Below are the code and all the weights of a small trained network. Each question names an input and a target symbol and asks about switching units off, where a switched-off unit gives its printed mean instead of its output.

import numpy as np


def w(rows, s, z=0):
    codes = np.array(rows[::2]) - 128.0
    scale = np.full(codes.shape[1], s)
    scale[-1] = z or s
    return codes * scale


def f(y):
    return y / 2 * (1 + np.tanh(0.7978845608 * (y + 0.044715 * y**3)))


def softmax(a):
    e = np.exp(a - a.max(-1, keepdims=True))
    return e / e.sum(-1, keepdims=True)


def log_softmax(a):
    a = a - a.max(-1, keepdims=True)
    return a - np.log(np.exp(a).sum(-1, keepdims=True))


def net(x, mask):
    ids = ['Θαμπσω'.index(c) for c in x.split()]
    T = len(ids)
    res = E[ids] + P[:T]
    r = res
    for j in range(2):
        rows = slice(2 * j, 2 * j + 2)
        q, k, v = (r @ M[0][rows].T for M in (Q, K, V))
        z = softmax(np.where(np.tri(T) > 0, q @ k.T / 2**0.5, -1e9)) @ v
        o = O[0][rows]
        res = res + np.where(mask[j], z, o[:, -1]) @ o[:, :-1]
    y = f(res @ A[0][:, :-1].T + A[0][:, -1])
    res = res + np.where(mask[2:18], y, B[0][:, -1]) @ B[0][:, :-1]
    return log_softmax(res[-1] @ U[:, :-1].T + U[:, -1])


Q, K, V, O, A, B = {}, {}, {}, {}, {}, {}
E = w([
[135,151,172],'Θ',
[196,140,159],'α',
[49,125,192],'μ',
[104,130,182],'π',
[161,144,167],'σ',
[254,145,147],'ω',
],0.0085)
P = w([
[137,249,155],'0',
[156,35,139],'1',
[166,157,221],'2',
[157,30,153],'3',
[95,202,170],'4',
[153,43,152],'5',
[70,127,131],'6',
],0.018)
Q[0] = w([
[121,235,183],'head 1',
[107,190,50],'head 1',
[157,154,248],'head 2',
[67,147,135],'head 2',
],0.016)
K[0] = w([
[130,130,206],'head 1',
[138,5,185],'head 1',
[132,172,157],'head 2',
[166,112,155],'head 2',
],0.02)
V[0] = w([
[46,109,157],'head 1',
[249,150,118],'head 1',
[189,76,106],'head 2',
[137,157,123],'head 2',
],0.018)
O[0] = w([
[5,100,185,89],'head 1',
[225,144,98,219],'head 1',
[154,164,82,6],'head 2',
[117,152,212,189],'head 2',
],0.019,0.013)
A[0] = w([
[190,119,165,137],'neuron 1',
[96,44,105,118],'neuron 2',
[136,186,81,168],'neuron 3',
[180,81,5,2],'neuron 4',
[206,113,88,124],'neuron 5',
[117,104,187,171],'neuron 6',
[199,78,90,163],'neuron 7',
[38,95,154,71],'neuron 8',
[156,27,34,142],'neuron 9',
[112,191,72,146],'neuron 10',
[160,154,99,177],'neuron 11',
[168,45,103,130],'neuron 12',
[169,140,176,91],'neuron 13',
[96,114,231,176],'neuron 14',
[126,153,196,137],'neuron 15',
[93,69,209,111],'neuron 16',
],0.011,0.0058)
B[0] = w([
[87,148,118,245],'neuron 1',
[255,174,103,148],'neuron 2',
[96,56,125,155],'neuron 3',
[194,155,62,182],'neuron 4',
[104,82,156,246],'neuron 5',
[117,144,117,204],'neuron 6',
[51,120,141,233],'neuron 7',
[181,102,174,198],'neuron 8',
[175,201,208,155],'neuron 9',
[151,115,182,131],'neuron 10',
[102,90,152,187],'neuron 11',
[91,188,102,178],'neuron 12',
[131,125,98,216],'neuron 13',
[120,142,71,254],'neuron 14',
[133,125,103,199],'neuron 15',
[120,125,99,237],'neuron 16',
],0.0093,0.025)
U = w([
[41,112,115,110],'Θ',
[169,179,208,231],'α',
[167,63,107,85],'μ',
[106,185,43,188],'π',
[119,90,246,6],'σ',
[185,210,86,87],'ω',
],0.012,0.0015)

Each question gives the input, a string of symbols that net reads in full, and the target symbol t.
The units are the heads (2 rows each of Q, K, V and O) and the neurons (one row each of A and B). Each row of codes is followed by its name. A weight is (code - 128) times the scale printed after its matrix; where a second scale follows, it is the last column's (O, A, B and U).
mask holds one flag per unit, heads first, then neurons. A switched-off unit (its flag False) gives its mean, the last column of its rows in O or B, instead of its output. The means were averaged over made-up inputs and are rounded, as every weight is.
A unit's drop is (log p(t) with every unit on - log p(t) with that unit switched off) / (log p(t) with every unit on - log p(t) with every unit switched off).
most important unit: the unit with the biggest drop
top k neurons: the k neurons with the biggest drops, biggest first
which heads matter: for each layer, one digit per head in row order, 1 if its drop is at least 0.15 and else 0, layers parted by /
input μ α ω σ ω μ Θ, target μ: which heads matter : 01
input μ μ μ, target Θ: which heads matter : 10
input μ σ ω ω μ, target μ: top 3 neurons : [neuron 3; neuron 5; neuron 4]
input Θ σ Θ π μ, target ω: which heads matter : 00
input ω μ α ω π, target σ: which heads matter : 10
input μ μ α, target Θ: which heads matter : 10
input μ μ σ, target Θ: which heads matter : 10
input ω ω Θ ω α μ, target ω: which heads matter : 10
input ω Θ α Θ, target ω: top 3 neurons : [neuron 4; neuron 9; neuron 12]
input ω α ω, target μ: most important unit : neuron 5
input α π μ α, target α: top 2 neurons : [neuron 9; neuron 14]
input α σ α α μ, target σ: top 3 neurons : [neuron 14; neuron 4; neuron 16]
input ω ω Θ Θ π, target ω: which heads matter : 00
input Θ π μ μ α α, target Θ: which heads matter : 01
input ω ω π, target μ: top 2 neurons : [neuron 5; neuron 4]
input ω α α, target μ: which heads matter : 10
input ω Θ σ ω μ, target α: which heads matter : 11
input ω ω ω μ π σ, target ω: top 3 neurons : [neuron 4; neuron 9; neuron 12]
input α Θ μ σ π, target Θ: top 4 neurons : [neuron 14; neuron 4; neuron 16; neuron 9]
input μ μ α Θ ω, target σ: top 2 neurons : [neuron 14; neuron 4]
input Θ μ μ μ ω ω, target Θ: most important unit : neuron 8
input α α μ α Θ, target Θ: top 2 neurons : [neuron 14; neuron 4]
